Here is a tiny trained network, its code and every weight. The questions are about switching its units off for an input and a class, where a switched-off unit gives its printed mean instead of its output.

import numpy as np


def w(rows, s, z=0):
    codes = np.array(rows[::2]) - 128.0
    scale = np.full(codes.shape[1], s)
    scale[-1] = z or s
    return codes * scale


def f(y):
    return y / 2 * (1 + np.tanh(0.7978845608 * (y + 0.044715 * y**3)))


def log_softmax(a):
    a = a - a.max(-1, keepdims=True)
    return a - np.log(np.exp(a).sum(-1, keepdims=True))


def net(x, mask):
    res = np.array(x, float).reshape(1, 4) / 4 @ E
    y = f(res @ A[0][:, :-1].T + A[0][:, -1])
    res = res + np.where(mask, y, B[0][:, -1]) @ B[0][:, :-1]
    return log_softmax(res[-1] @ U[:, :-1].T + U[:, -1])


A, B = {}, {}
E = w([
[135,176,113,202,241,162,186,135,109,26,196,123],'x0',
[109,156,208,99,100,139,100,176,189,69,170,18],'x1',
[143,8,180,130,207,170,52,170,40,185,154,100],'x2',
[159,139,70,52,117,200,84,110,96,104,118,115],'x3',
],0.012)
A[0] = w([
[168,60,163,152,142,186,127,229,90,104,150,163,5],'neuron 0',
[95,132,122,161,217,186,181,132,84,79,218,118,8],'neuron 1',
[216,67,203,94,203,131,107,92,53,104,141,161,33],'neuron 2',
[59,78,198,205,207,33,183,179,179,176,87,144,22],'neuron 3',
[173,121,118,168,145,163,104,116,87,123,148,253,21],'neuron 4',
[162,125,62,80,115,218,45,109,76,65,144,144,66],'neuron 5',
[150,103,77,141,130,73,131,135,43,169,117,187,49],'neuron 6',
[137,161,56,171,182,132,186,130,105,112,151,107,88],'neuron 7',
[132,16,152,124,169,140,136,89,69,167,174,144,47],'neuron 8',
[167,111,167,131,127,74,45,168,99,47,167,78,68],'neuron 9',
[174,124,99,169,169,159,126,111,144,137,119,250,41],'neuron 10',
[143,47,134,139,175,116,87,165,132,121,153,106,88],'neuron 11',
[149,93,177,165,99,180,93,175,86,183,109,73,115],'neuron 12',
],0.0071,0.0023)
B[0] = w([
[136,124,126,143,92,100,120,100,111,65,87,140,201],'neuron 0',
[28,124,135,51,127,114,87,120,83,217,141,105,254],'neuron 1',
[143,168,59,143,165,104,102,125,136,102,106,180,222],'neuron 2',
[253,9,144,95,170,183,174,78,83,131,53,120,230],'neuron 3',
[84,89,138,187,182,135,96,169,161,113,119,83,198],'neuron 4',
[207,102,118,111,185,166,176,85,80,138,51,52,223],'neuron 5',
[54,123,165,189,151,156,118,255,194,114,151,90,206],'neuron 6',
[86,143,103,94,115,86,101,69,64,154,147,148,213],'neuron 7',
[140,177,74,123,161,54,139,102,126,107,165,197,227],'neuron 8',
[139,101,167,124,124,103,133,200,184,105,150,183,204],'neuron 9',
[134,176,199,188,177,138,83,204,172,95,112,105,200],'neuron 10',
[110,213,111,173,110,98,146,86,142,91,137,153,200],'neuron 11',
[115,119,118,174,79,128,88,142,126,119,108,178,215],'neuron 12',
],0.009,0.0098)
U = w([
[163,232,69,165,83,95,181,77,146,7,102,225,252],'0',
[254,83,122,117,181,222,189,77,87,92,71,85,14],'1',
[106,146,187,167,140,184,85,218,193,40,153,73,131],'2',
[45,117,109,86,79,101,80,101,76,244,106,155,106],'3',
],0.0099,0.0016)

Each question gives the input, the list of numbers given to net, and the class t.
The units are the neurons (one row each of A and B). Each row of codes is followed by its name. A weight is (code - 128) times the scale printed after its matrix; where a second scale follows, it is the last column's (A, B and U).
mask holds one flag per neuron, in row order. A switched-off neuron (its flag False) gives its mean, the last column of its row in B, instead of its output. The means were averaged over made-up inputs and are rounded, as every weight is.
A unit's drop is (log p(t) with every unit on - log p(t) with that unit switched off) / (log p(t) with every unit on - log p(t) with every unit switched off).
The circuit of an input: a set's keep is (log p(t) with only the set's units on - log p(t) with every unit switched off) / (log p(t) with every unit on - log p(t) with every unit switched off). Starting from the 12 units with the biggest drops (on a tie, the unit counted first), units are removed one at a time, each time the one whose removal leaves the highest keep (on an exact tie, the one counted first), for as long as the keep stays at least 0.8.
units of the circuit, in order: the units of the circuit, biggest drop first
most important unit: the unit with the biggest drop
top k neurons: the k neurons with the biggest drops, biggest first
drop when u is switched off: that unit's drop, to one decimal
input [-1,0,-6,8], class 1: most important unit -> neuron 5
input [5,-7,5,-5], class 2: top 3 neurons -> neuron 6; neuron 10; neuron 4
input [2,1,5,-5], class 0: units of the circuit, in order -> neuron 11; neuron 8
input [-6,-4,6,-5], class 0: units of the circuit, in order -> neuron 8; neuron 1; neuron 11
input [4,-7,0,5], class 2: top 2 neurons -> neuron 10; neuron 6
input [-4,-2,5,-4], class 0: top 2 neurons -> neuron 1; neuron 8
input [-1,-6,3,4], class 2: top 2 neurons -> neuron 6; neuron 3
input [-8,8,4,-2], class 2: top 2 neurons -> neuron 1; neuron 9
input [5,3,1,-3], class 3: units of the circuit, in order -> neuron 1; neuron 10
input [2,-5,6,-4], class 0: top 3 neurons -> neuron 8; neuron 2; neuron 11
input [4,-7,-6,0], class 2: units of the circuit, in order -> neuron 10; neuron 4; neuron 6
input [3,-1,6,6], class 0: units of the circuit, in order -> neuron 8; neuron 2
input [-6,6,2,1], class 2: top 3 neurons -> neuron 1; neuron 7; neuron 9
input [-7,5,2,-8], class 1: units of the circuit, in order -> neuron 3
input [-8,-8,8,7], class 0: units of the circuit, in order -> neuron 8; neuron 2; neuron 1
input [-7,5,2,7], class 1: top 3 neurons -> neuron 5; neuron 1; neuron 7
input [-5,-6,3,-2], class 2: units of the circuit, in order -> neuron 6; neuron 1
input [-4,-5,2,4], class 2: top 2 neurons -> neuron 6; neuron 3
input [6,3,-3,-7], class 1: drop when neuron 3 is switched off -> 1.0
input [8,5,1,4], class 3: units of the circuit, in order -> neuron 1
input [4,1,8,8], class 0: drop when neuron 3 is switched off -> 0.2
input [0,8,8,6], class 0: drop when neuron 2 is switched off -> 0.1
input [-1,-3,6,2], class 0: drop when neuron 8 is switched off -> 0.1
